Below are the code and all the weights of a small trained network. Each question names an input and a class and asks about switching units off, where a switched-off unit gives its printed mean instead of its output.

import numpy as np


def w(rows, s, z=0):
    codes = np.array(rows[::2]) - 128.0
    scale = np.full(codes.shape[1], s)
    scale[-1] = z or s
    return codes * scale


def f(y):
    return y / 2 * (1 + np.tanh(0.7978845608 * (y + 0.044715 * y**3)))


def log_softmax(a):
    a = a - a.max(-1, keepdims=True)
    return a - np.log(np.exp(a).sum(-1, keepdims=True))


def net(x, mask):
    res = np.array(x, float).reshape(1, 4) / 4 @ E
    y = f(res @ A[0][:, :-1].T + A[0][:, -1])
    res = res + np.where(mask, y, B[0][:, -1]) @ B[0][:, :-1]
    return log_softmax(res[-1] @ U[:, :-1].T + U[:, -1])


A, B = {}, {}
E = w([
[156,135,101,18,60,116,171,137,221,12,161,127],'x0',
[35,254,112,82,168,214,73,89,115,103,181,184],'x1',
[229,152,29,196,140,164,196,41,92,108,163,112],'x2',
[135,152,131,128,135,104,125,127,123,122,126,123],'x3',
],0.0098)
A[0] = w([
[142,69,128,89,85,95,134,177,142,85,106,112,125],'n1',
[137,68,190,37,59,65,141,228,202,97,51,132,140],'n2',
[234,103,14,179,104,151,209,48,127,65,161,90,11],'n3',
[234,118,14,163,104,138,223,56,101,96,170,123,186],'n4',
[58,195,117,53,113,193,81,109,114,98,128,138,163],'n5',
[127,185,81,181,186,202,93,34,50,163,186,130,109],'n6',
[18,123,214,80,147,112,33,191,141,165,70,169,96],'n7',
[121,168,110,186,172,174,101,95,77,149,148,150,117],'n8',
[119,139,143,108,79,42,145,164,139,123,135,116,122],'n9',
[55,199,128,52,149,204,41,117,172,85,197,187,22],'n10',
[157,119,119,137,96,104,157,109,98,190,99,112,88],'n11',
[77,184,138,57,152,163,58,95,146,107,201,168,171],'n12',
[151,146,91,56,88,148,171,107,187,2,182,123,48],'n13',
[160,158,69,60,57,132,144,108,180,45,173,161,177],'n14',
[184,94,166,61,67,72,129,160,173,107,135,116,133],'n15',
[155,149,75,58,70,129,149,108,180,58,201,148,181],'n16',
[223,55,140,175,104,79,154,133,112,186,98,86,218],'n17',
[68,61,198,219,166,99,91,140,29,221,55,114,79],'n18',
[111,115,156,195,151,131,92,145,91,224,35,124,153],'n19',
[143,106,132,108,153,123,96,106,123,118,137,114,126],'n20',
[135,87,204,107,29,66,149,207,160,70,104,95,132],'n21',
[133,133,136,116,106,144,116,97,129,132,101,107,117],'n22',
[135,186,70,188,193,196,115,40,23,156,154,168,111],'n23',
[152,111,148,106,119,83,115,189,163,113,125,118,103],'n24',
[130,175,62,53,55,155,191,101,178,27,143,130,10],'n25',
[90,109,85,132,138,140,134,116,151,130,102,96,127],'n26',
[223,59,130,240,85,88,182,157,133,160,32,45,77],'n27',
[70,179,108,90,109,183,105,150,153,104,108,149,74],'n28',
[148,161,72,153,176,138,86,92,77,149,139,160,120],'n29',
],0.0064,0.011)
B[0] = w([
[180,141,113,123,104,160,151,84,156,125,112,129,167],'n1',
[179,134,89,110,87,177,161,92,180,128,76,98,220],'n2',
[30,200,218,57,68,124,12,254,130,32,54,78,183],'n3',
[88,72,128,181,186,82,131,134,66,180,200,177,248],'n4',
[111,90,128,158,167,103,131,155,102,152,157,157,215],'n5',
[166,104,69,134,119,157,196,83,154,177,114,116,213],'n6',
[73,100,143,158,170,57,121,164,66,121,183,152,199],'n7',
[167,117,79,160,127,153,165,89,156,162,126,120,180],'n8',
[156,131,116,129,119,143,156,114,162,121,115,125,152],'n9',
[73,182,191,76,92,123,40,184,118,54,81,96,193],'n10',
[118,103,126,130,149,131,123,156,130,147,147,126,144],'n11',
[99,107,127,146,162,116,138,131,102,175,162,146,224],'n12',
[71,103,169,161,175,71,87,181,53,166,176,156,179],'n13',
[110,139,152,101,101,142,116,147,148,98,87,104,222],'n14',
[166,145,91,128,102,160,180,99,170,148,84,107,183],'n15',
[144,159,144,94,89,122,105,143,143,90,107,105,220],'n16',
[101,181,179,76,102,116,83,175,137,76,97,98,247],'n17',
[74,162,169,87,78,108,47,209,128,79,102,77,205],'n18',
[80,131,163,116,163,94,86,156,90,129,152,140,203],'n19',
[138,134,138,139,135,149,128,129,118,123,127,125,127],'n20',
[162,129,104,122,103,164,142,93,161,144,76,113,197],'n21',
[146,129,117,125,119,128,103,131,121,133,134,140,124],'n22',
[164,112,80,134,123,160,181,75,179,169,127,132,220],'n23',
[145,150,126,129,127,142,165,114,158,141,118,124,148],'n24',
[102,72,114,183,193,79,127,131,50,204,207,167,166],'n25',
[128,134,135,126,129,116,147,144,139,131,131,124,128],'n26',
[65,85,145,189,178,74,106,166,46,158,207,161,218],'n27',
[119,139,163,139,136,125,106,159,113,101,104,133,156],'n28',
[154,108,86,123,136,160,161,103,156,160,125,136,171],'n29',
],0.0086,0.014)
U = w([
[101,177,182,47,90,150,86,169,137,2,95,87,248],'0',
[101,92,132,218,210,118,131,139,78,180,219,191,18],'1',
[231,135,37,119,105,220,234,29,213,140,105,111,134],'2',
],0.0094,0.0016)

Each question gives the input, the list of numbers given to net, and the class t.
The units are the neurons (one row each of A and B). Each row of codes is followed by its name. A weight is (code - 128) times the scale printed after its matrix; where a second scale follows, it is the last column's (A, B and U).
mask holds one flag per neuron, in row order. A switched-off neuron (its flag False) gives its mean, the last column of its row in B, instead of its output. The means were averaged over made-up inputs and are rounded, as every weight is.
A unit's drop is (log p(t) with every unit on - log p(t) with that unit switched off) / (log p(t) with every unit on - log p(t) with every unit switched off).
most important unit: the unit with the biggest drop
top k neurons: the k neurons with the biggest drops, biggest first
drop when u is switched off: that unit's drop, to one decimal
input [-5,0,-7,8], class 0: most important unit	n18
input [-1,8,1,6], class 2: top 2 neurons	[n4 n27]
input [-1,2,-7,6], class 1: top 2 neurons	[n7 n17]
input [-5,-1,-1,1], class 0: top 2 neurons	[n4 n18]
input [8,2,7,-1], class 1: top 2 neurons	[n25 n4]
input [-6,-6,0,4], class 0: top 2 neurons	[n18 n17]
input [0,3,-1,5], class 1: top 2 neurons	[n17 n3]
input [6,1,4,7], class 1: top 4 neurons	[n25 n4 n13 n17]
input [-4,-1,-7,-7], class 0: top 2 neurons	[n18 n4]
input [8,8,5,-8], class 1: top 2 neurons	[n25 n13]
input [0,-7,-1,7], class 0: top 2 neurons	[n17 n23]
input [8,4,4,4], class 1: top 2 neurons	[n25 n13]
input [3,8,1,-3], class 1: top 2 neurons	[n12 n5]
input [0,1,3,-7], class 2: most important unit	n27
input [-7,1,5,-7], class 2: top 2 neurons	[n23 n6]
input [3,2,3,3], class 1: drop when n17 is switched off	0.1
input [1,-2,4,0], class 0: drop when n3 is switched off	1.3
input [5,4,2,3], class 1: drop when n25 is switched off	0.4
